Below is a small trained network, with its code and all its weights. Each question gives an input and a class and asks what happens when units are switched off, that is, made to give their printed mean instead of their output.

import numpy as np


def w(rows, s, z=0):
    codes = np.array(rows[::2]) - 128.0
    scale = np.full(codes.shape[1], s)
    scale[-1] = z or s
    return codes * scale


def f(y):
    return y / 2 * (1 + np.tanh(0.7978845608 * (y + 0.044715 * y**3)))


def log_softmax(a):
    a = a - a.max(-1, keepdims=True)
    return a - np.log(np.exp(a).sum(-1, keepdims=True))


def net(x, mask):
    res = np.array(x, float).reshape(1, 6) / 4 @ E
    y = f(res @ A[0][:, :-1].T + A[0][:, -1])
    res = res + np.where(mask, y, B[0][:, -1]) @ B[0][:, :-1]
    return log_softmax(res[-1] @ U[:, :-1].T + U[:, -1])


A, B = {}, {}
E = w([
[77,171,74,133,161,138,108,77,253,139,87],'x0',
[114,237,115,156,97,216,72,85,65,142,143],'x1',
[93,106,234,111,135,141,194,9,143,108,212],'x2',
[128,129,127,127,130,126,129,127,126,130,128],'x3',
[132,103,90,82,25,44,36,84,130,49,165],'x4',
[129,126,132,128,123,135,128,133,132,125,128],'x5',
],0.005)
A[0] = w([
[133,96,171,123,89,120,164,178,4,125,146,2],'n0',
[126,119,168,127,128,136,147,78,139,125,152,136],'n1',
[121,111,193,127,118,137,149,48,140,123,154,162],'n2',
[134,144,64,133,125,122,84,218,122,141,102,186],'n3',
[134,130,93,134,125,125,95,185,123,136,105,196],'n4',
[121,208,119,127,123,188,101,85,81,125,126,61],'n5',
[136,152,148,130,198,177,180,157,122,150,123,79],'n6',
[123,156,143,134,196,170,187,167,127,150,127,91],'n7',
[125,195,121,129,121,177,96,87,84,131,125,69],'n8',
[132,120,116,119,76,99,94,108,136,108,146,131],'n9',
[111,156,92,125,141,133,126,93,209,135,104,82],'n10',
[134,66,133,118,152,81,160,152,168,119,117,17],'n11',
[130,112,107,131,64,70,64,85,128,98,161,102],'n12',
[131,119,117,112,86,104,92,110,133,104,144,126],'n13',
[123,123,153,127,122,132,141,108,130,128,149,148],'n14',
[128,124,129,124,126,136,127,128,129,132,129,136],'n15',
[125,56,134,123,159,71,168,155,180,119,113,4],'n16',
[124,115,173,128,123,139,147,75,137,125,143,141],'n17',
[114,162,93,130,140,140,128,94,237,133,116,72],'n18',
[126,116,173,132,126,135,149,70,140,127,152,133],'n19',
],0.011,0.00081)
B[0] = w([
[154,140,163,134,234,145,2,80,129,115,177,255],'n0',
[127,146,81,125,145,130,141,166,123,117,109,187],'n1',
[128,158,43,120,154,129,150,189,123,109,96,233],'n2',
[114,163,39,113,166,134,174,185,126,96,104,239],'n3',
[125,154,75,120,153,128,157,153,118,113,115,191],'n4',
[133,115,155,134,49,94,154,158,140,152,222,209],'n5',
[107,92,152,121,98,126,152,71,144,129,38,226],'n6',
[111,88,154,121,95,123,146,69,145,123,34,228],'n7',
[133,119,149,132,65,106,147,158,140,147,207,195],'n8',
[119,108,151,133,122,135,151,100,131,142,73,188],'n9',
[156,123,160,126,186,137,65,111,99,112,152,201],'n10',
[126,144,146,142,59,126,139,144,130,149,202,205],'n11',
[108,94,171,131,117,142,169,73,146,149,30,240],'n12',
[117,108,147,133,122,141,148,104,142,136,83,182],'n13',
[125,138,105,130,142,129,123,144,125,124,120,153],'n14',
[129,129,124,126,129,120,126,124,125,135,125,129],'n15',
[129,145,152,138,36,119,143,149,120,158,229,227],'n16',
[127,147,76,121,144,127,140,164,123,118,112,189],'n17',
[159,126,164,134,211,140,37,103,91,117,159,220],'n18',
[127,148,69,122,147,127,142,170,125,117,106,197],'n19',
],0.017,0.0054)
U = w([
[110,186,2,96,167,128,176,208,120,73,91,255],'0',
[82,42,175,122,107,135,165,40,174,149,33,150],'1',
[188,129,171,134,218,144,4,87,87,103,175,91],'2',
[130,130,155,147,24,84,162,171,146,190,236,9],'3',
],0.0083,0.00053)

Each question gives the input, the list of numbers given to net, and the class t.
The units are the neurons (one row each of A and B). Each row of codes is followed by its name. A weight is (code - 128) times the scale printed after its matrix; where a second scale follows, it is the last column's (A, B and U).
mask holds one flag per neuron, in row order. A switched-off neuron (its flag False) gives its mean, the last column of its row in B, instead of its output. The means were averaged over made-up inputs and are rounded, as every weight is.
A unit's drop is (log p(t) with every unit on - log p(t) with that unit switched off) / (log p(t) with every unit on - log p(t) with every unit switched off).
The circuit of an input: a set's keep is (log p(t) with only the set's units on - log p(t) with every unit switched off) / (log p(t) with every unit on - log p(t) with every unit switched off). Starting from the 12 units with the biggest drops (on a tie, the unit counted first), units are removed one at a time, each time the one whose removal leaves the highest keep (on an exact tie, the one counted first), for as long as the keep stays at least 0.8.
circuit, biggest first: the units of the circuit, biggest drop first
most important unit: the unit with the biggest drop
k most important neurons: the k neurons with the biggest drops, biggest first
drop of u: that unit's drop, to one decimal
input [8,-4,-5,8,5,8], class 2: most important unit -> n18
input [-8,-1,8,2,-7,0], class 0: 4 most important neurons -> n2, n19, n17, n1
input [-4,7,-5,3,3,-5], class 3: 2 most important neurons -> n5, n8
input [-8,-5,0,0,-6,5], class 2: 2 most important neurons -> n0, n12
input [-7,8,-2,6,-3,-5], class 3: 3 most important neurons -> n5, n8, n18
input [8,-7,-7,-3,3,1], class 2: 2 most important neurons -> n18, n10
input [-8,-6,2,-7,-7,4], class 2: 4 most important neurons -> n0, n12, n9, n13
input [8,3,6,4,4,2], class 2: 4 most important neurons -> n18, n10, n3, n4
input [-2,-3,-5,6,-6,-8], class 1: 3 most important neurons -> n7, n6, n2
input [-7,8,-6,-7,8,2], class 1: 4 most important neurons -> n12, n9, n13, n16
input [1,7,1,-8,7,-2], class 1: 4 most important neurons -> n12, n16, n9, n13
input [5,7,-4,0,-7,3], class 1: 4 most important neurons -> n7, n6, n16, n11
input [-5,-5,-1,-3,-6,-5], class 1: 3 most important neurons -> n7, n6, n18
input [2,-7,5,-1,-4,5], class 3: circuit, biggest first -> n16
input [-4,7,5,-8,4,3], class 3: 2 most important neurons -> n5, n8
input [8,-5,6,0,-3,3], class 2: drop of n18 -> 1.6
input [4,-1,-4,0,7,1], class 1: drop of n12 -> 0.2
input [-4,2,4,3,1,5], class 0: drop of n18 -> 1.5
